Below are the code and all the weights of a small trained network. Each question names an input and a class and asks about switching units off, where a switched-off unit gives its printed mean instead of its output.

import numpy as np


def w(rows, s, z=0):
    codes = np.array(rows[::2]) - 128.0
    scale = np.full(codes.shape[1], s)
    scale[-1] = z or s
    return codes * scale


def f(y):
    return np.maximum(y, 0)


def log_softmax(a):
    a = a - a.max(-1, keepdims=True)
    return a - np.log(np.exp(a).sum(-1, keepdims=True))


def net(x, mask):
    res = np.array(x, float).reshape(1, 6) / 4 @ E
    y = f(res @ A[0][:, :-1].T + A[0][:, -1])
    res = res + np.where(mask, y, B[0][:, -1]) @ B[0][:, :-1]
    return log_softmax(res[-1] @ U[:, :-1].T + U[:, -1])


A, B = {}, {}
E = w([
[229,236,116,27,204,55,254,214,147],'x0',
[125,133,124,130,132,119,125,119,125],'x1',
[123,127,133,133,128,131,140,127,121],'x2',
[211,26,90,189,178,50,154,196,39],'x3',
[131,127,131,128,128,139,118,140,128],'x4',
[189,105,21,199,243,238,167,94,222],'x5',
],0.0094)
A[0] = w([
[69,240,167,114,102,175,135,79,209,231],'N1',
[50,64,65,205,168,230,56,32,234,222],'N2',
[222,2,102,207,149,32,127,187,31,180],'N3',
[125,11,53,206,184,215,67,51,116,148],'N4',
[215,199,34,76,243,175,239,141,203,66],'N5',
[98,210,169,40,87,83,183,204,162,201],'N6',
[195,72,66,68,220,45,212,223,82,61],'N7',
[31,159,211,118,27,125,24,91,85,252],'N8',
[167,230,150,49,170,73,210,178,162,113],'N9',
[141,185,143,75,65,59,149,190,123,89],'N10',
[79,223,159,85,101,182,141,97,183,255],'N11',
[178,3,78,202,101,67,100,154,55,152],'N12',
[72,52,162,147,41,67,28,92,63,254],'N13',
[162,138,24,206,215,218,162,86,193,134],'N14',
[223,78,36,157,238,188,208,156,166,82],'N15',
[175,209,183,41,137,65,202,216,144,119],'N16',
[169,241,96,38,168,98,247,209,143,176],'N17',
[146,230,199,51,73,56,174,179,102,171],'N18',
[203,43,46,200,183,191,65,53,133,102],'N19',
[108,131,220,55,47,49,104,220,30,249],'N20',
[193,60,64,79,153,58,191,179,12,138],'N21',
],0.0086,0.0076)
B[0] = w([
[123,101,87,210,182,119,24,18,199,203],'N1',
[24,217,59,200,72,236,105,96,198,253],'N2',
[124,113,197,40,34,70,245,254,30,220],'N3',
[33,208,137,42,35,216,195,214,97,226],'N4',
[227,77,55,118,230,192,91,224,220,224],'N5',
[191,136,139,174,154,41,103,62,87,191],'N6',
[206,103,71,43,96,40,164,219,146,197],'N7',
[36,43,200,214,61,99,28,37,41,217],'N8',
[238,144,51,132,191,65,192,62,87,195],'N9',
[192,77,89,103,196,46,140,81,72,166],'N10',
[109,90,80,226,159,125,16,27,208,199],'N11',
[38,138,208,36,65,152,233,210,54,199],'N12',
[24,43,230,209,64,106,84,137,19,213],'N13',
[146,190,44,165,183,232,92,151,232,230],'N14',
[202,119,44,38,112,172,170,211,237,222],'N15',
[230,146,100,137,171,47,131,103,97,195],'N16',
[230,72,45,174,234,37,102,36,184,219],'N17',
[206,132,106,153,178,29,108,59,90,195],'N18',
[64,144,85,49,48,204,166,202,162,211],'N19',
[150,150,215,190,98,17,158,112,21,216],'N20',
[162,89,133,100,110,74,163,198,60,192],'N21',
],0.0089,0.025)
U = w([
[32,80,213,205,50,104,14,50,110,254],'0',
[183,138,105,172,183,27,63,24,104,99],'1',
[43,54,243,137,44,85,170,181,20,142],'2',
[213,98,160,96,127,3,209,156,43,41],'3',
[25,234,81,185,85,238,57,63,221,221],'4',
[211,153,50,164,246,174,63,89,253,32],'5',
[30,166,91,29,49,217,238,206,129,14],'6',
[224,94,70,32,152,112,206,246,197,10],'7',
],0.0082,0.0075)

Each question gives the input, the list of numbers given to net, and the class t.
The units are the neurons (one row each of A and B). Each row of codes is followed by its name. A weight is (code - 128) times the scale printed after its matrix; where a second scale follows, it is the last column's (A, B and U).
mask holds one flag per neuron, in row order. A switched-off neuron (its flag False) gives its mean, the last column of its row in B, instead of its output. The means were averaged over made-up inputs and are rounded, as every weight is.
A unit's drop is (log p(t) with every unit on - log p(t) with that unit switched off) / (log p(t) with every unit on - log p(t) with every unit switched off).
The circuit of an input: a set's keep is (log p(t) with only the set's units on - log p(t) with every unit switched off) / (log p(t) with every unit on - log p(t) with every unit switched off). Starting from the 12 units with the biggest drops (on a tie, the unit counted first), units are removed one at a time, each time the one whose removal leaves the highest keep (on an exact tie, the one counted first), for as long as the keep stays at least 0.8.
units of the circuit, in order: the units of the circuit, biggest drop first
k most important neurons: the k neurons with the biggest drops, biggest first
drop of u: that unit's drop, to one decimal
input [-4,-7,8,0,1,-3], class 0: units of the circuit, in order => (N8)
input [6,5,4,0,1,7], class 5: 3 most important neurons => (N3; N17; N14)
input [4,3,-3,6,-6,0], class 3: 4 most important neurons => (N14; N2; N19; N3)
input [6,1,-2,6,4,0], class 3: 3 most important neurons => (N14; N2; N19)
input [-5,-4,-1,1,1,-6], class 2: 2 most important neurons => (N1; N2)
input [5,0,-2,0,-8,-7], class 1: 2 most important neurons => (N3; N17)
input [0,-8,0,0,8,-8], class 0: 3 most important neurons => (N8; N3; N4)
input [0,8,6,-7,1,0], class 0: 3 most important neurons => (N14; N8; N15)
input [2,7,6,-2,1,0], class 1: 3 most important neurons => (N14; N15; N2)
input [-3,1,-4,0,5,8], class 4: 2 most important neurons => (N2; N3)
input [0,8,-4,-3,0,-5], class 0: drop of N8 => 0.3
input [-2,-7,7,0,-3,-6], class 0: drop of N4 => 0.2
input [8,6,7,-2,7,1], class 5: drop of N5 => 1.1
input [4,-4,0,0,3,-4], class 1: units of the circuit, in order => (N3)
